Below is a small trained network, with its code and all its weights. Each question gives an input and a class and asks what happens when units are switched off, that is, made to give their printed mean instead of their output.

import numpy as np


def w(rows, s, z=0):
    codes = np.array(rows[::2]) - 128.0
    scale = np.full(codes.shape[1], s)
    scale[-1] = z or s
    return codes * scale


def f(y):
    return y / 2 * (1 + np.tanh(0.7978845608 * (y + 0.044715 * y**3)))


def log_softmax(a):
    a = a - a.max(-1, keepdims=True)
    return a - np.log(np.exp(a).sum(-1, keepdims=True))


def net(x, mask):
    res = np.array(x, float).reshape(1, 4) / 4 @ E
    y = f(res @ A[0][:, :-1].T + A[0][:, -1])
    res = res + np.where(mask, y, B[0][:, -1]) @ B[0][:, :-1]
    return log_softmax(res[-1] @ U[:, :-1].T + U[:, -1])


A, B = {}, {}
E = w([
[244,94,56,146,154,77,74,78,184,154,41],'x0',
[194,93,26,93,138,165,140,135,93,237,208],'x1',
[140,90,114,197,87,98,206,225,58,193,3],'x2',
[63,103,47,2,56,197,148,85,184,98,72],'x3',
],0.0087)
A[0] = w([
[90,140,182,134,146,95,94,30,159,57,151,126],'neuron 0',
[167,72,134,133,109,75,55,109,163,114,62,61],'neuron 1',
[71,161,155,184,110,196,135,151,123,91,161,64],'neuron 2',
[77,107,128,43,77,161,130,78,101,99,58,14],'neuron 3',
[143,89,104,153,128,134,83,59,152,119,77,5],'neuron 4',
[144,162,98,110,100,152,103,51,138,61,181,8],'neuron 5',
[97,138,200,124,88,42,131,126,169,24,42,45],'neuron 6',
[72,175,122,111,116,164,147,169,112,115,166,5],'neuron 7',
[135,115,62,41,79,168,161,116,117,133,128,44],'neuron 8',
[146,81,107,136,34,127,173,148,93,122,103,37],'neuron 9',
[101,135,161,111,119,103,175,187,124,144,2,28],'neuron 10',
[97,154,175,97,90,218,139,158,61,91,118,25],'neuron 11',
],0.0099,0.0025)
B[0] = w([
[255,82,159,121,98,149,129,147,147,150,117,233],'neuron 0',
[113,197,75,161,224,167,137,99,132,124,100,190],'neuron 1',
[74,152,101,173,174,90,131,109,185,84,127,192],'neuron 2',
[160,203,215,175,102,36,133,94,45,71,151,223],'neuron 3',
[44,150,94,142,177,121,171,96,184,141,47,171],'neuron 4',
[159,112,155,104,86,226,110,224,161,135,125,204],'neuron 5',
[122,35,90,128,62,67,157,88,105,211,152,250],'neuron 6',
[67,108,40,138,208,118,132,176,188,139,78,179],'neuron 7',
[131,169,110,151,105,84,80,116,58,132,201,216],'neuron 8',
[126,115,173,106,117,157,141,209,185,150,121,182],'neuron 9',
[214,131,162,96,107,214,49,205,127,148,140,220],'neuron 10',
[135,158,42,172,129,135,155,80,188,146,47,197],'neuron 11',
],0.0091,0.012)
U = w([
[155,148,162,9,87,251,100,230,152,105,103,1],'0',
[10,217,45,118,186,187,180,61,162,104,14,100],'1',
[145,227,186,164,143,46,105,103,2,78,177,161],'2',
[92,62,60,52,73,123,157,86,75,201,184,208],'3',
],0.0077,0.0038)

Each question gives the input, the list of numbers given to net, and the class t.
The units are the neurons (one row each of A and B). Each row of codes is followed by its name. A weight is (code - 128) times the scale printed after its matrix; where a second scale follows, it is the last column's (A, B and U).
mask holds one flag per neuron, in row order. A switched-off neuron (its flag False) gives its mean, the last column of its row in B, instead of its output. The means were averaged over made-up inputs and are rounded, as every weight is.
A unit's drop is (log p(t) with every unit on - log p(t) with that unit switched off) / (log p(t) with every unit on - log p(t) with every unit switched off).
The circuit of an input: a set's keep is (log p(t) with only the set's units on - log p(t) with every unit switched off) / (log p(t) with every unit on - log p(t) with every unit switched off). Starting from all 12 units, units are removed one at a time, each time the one whose removal leaves the highest keep (on an exact tie, the one counted first), for as long as the keep stays at least 0.8.
circuit, biggest first: the units of the circuit, biggest drop first
most important unit: the unit with the biggest drop
k most important neurons: the k neurons with the biggest drops, biggest first
drop of u: that unit's drop, to one decimal
input [4,-5,8,-2], class 0: most important unit : neuron 10
input [-3,-2,-5,8], class 2: 2 most important neurons : [neuron 3; neuron 8]
input [3,5,8,-8], class 0: circuit, biggest first : [neuron 3; neuron 6]
input [3,-3,-4,-1], class 0: 3 most important neurons : [neuron 0; neuron 3; neuron 8]
input [4,-4,0,-2], class 1: 4 most important neurons : [neuron 1; neuron 3; neuron 8; neuron 4]
input [7,-8,3,1], class 3: 3 most important neurons : [neuron 6; neuron 10; neuron 11]
input [1,5,-5,-3], class 0: 2 most important neurons : [neuron 6; neuron 3]
input [7,8,3,8], class 2: 2 most important neurons : [neuron 8; neuron 3]
input [-4,-7,0,-3], class 3: 2 most important neurons : [neuron 6; neuron 3]
input [8,1,7,-6], class 1: 3 most important neurons : [neuron 1; neuron 0; neuron 5]
input [0,4,0,4], class 2: 2 most important neurons : [neuron 6; neuron 8]
input [-5,-2,-3,7], class 2: 2 most important neurons : [neuron 3; neuron 8]
input [-6,-7,-5,4], class 3: 2 most important neurons : [neuron 6; neuron 0]
input [-3,2,-5,6], class 2: circuit, biggest first : [neuron 3]
input [-1,6,-5,6], class 2: circuit, biggest first : [neuron 8; neuron 3]
input [-7,-4,0,7], class 1: drop of neuron 5 : 0.0
input [1,8,-8,-2], class 0: drop of neuron 5 : 0.7
input [4,-2,-2,3], class 1: drop of neuron 11 : -0.1
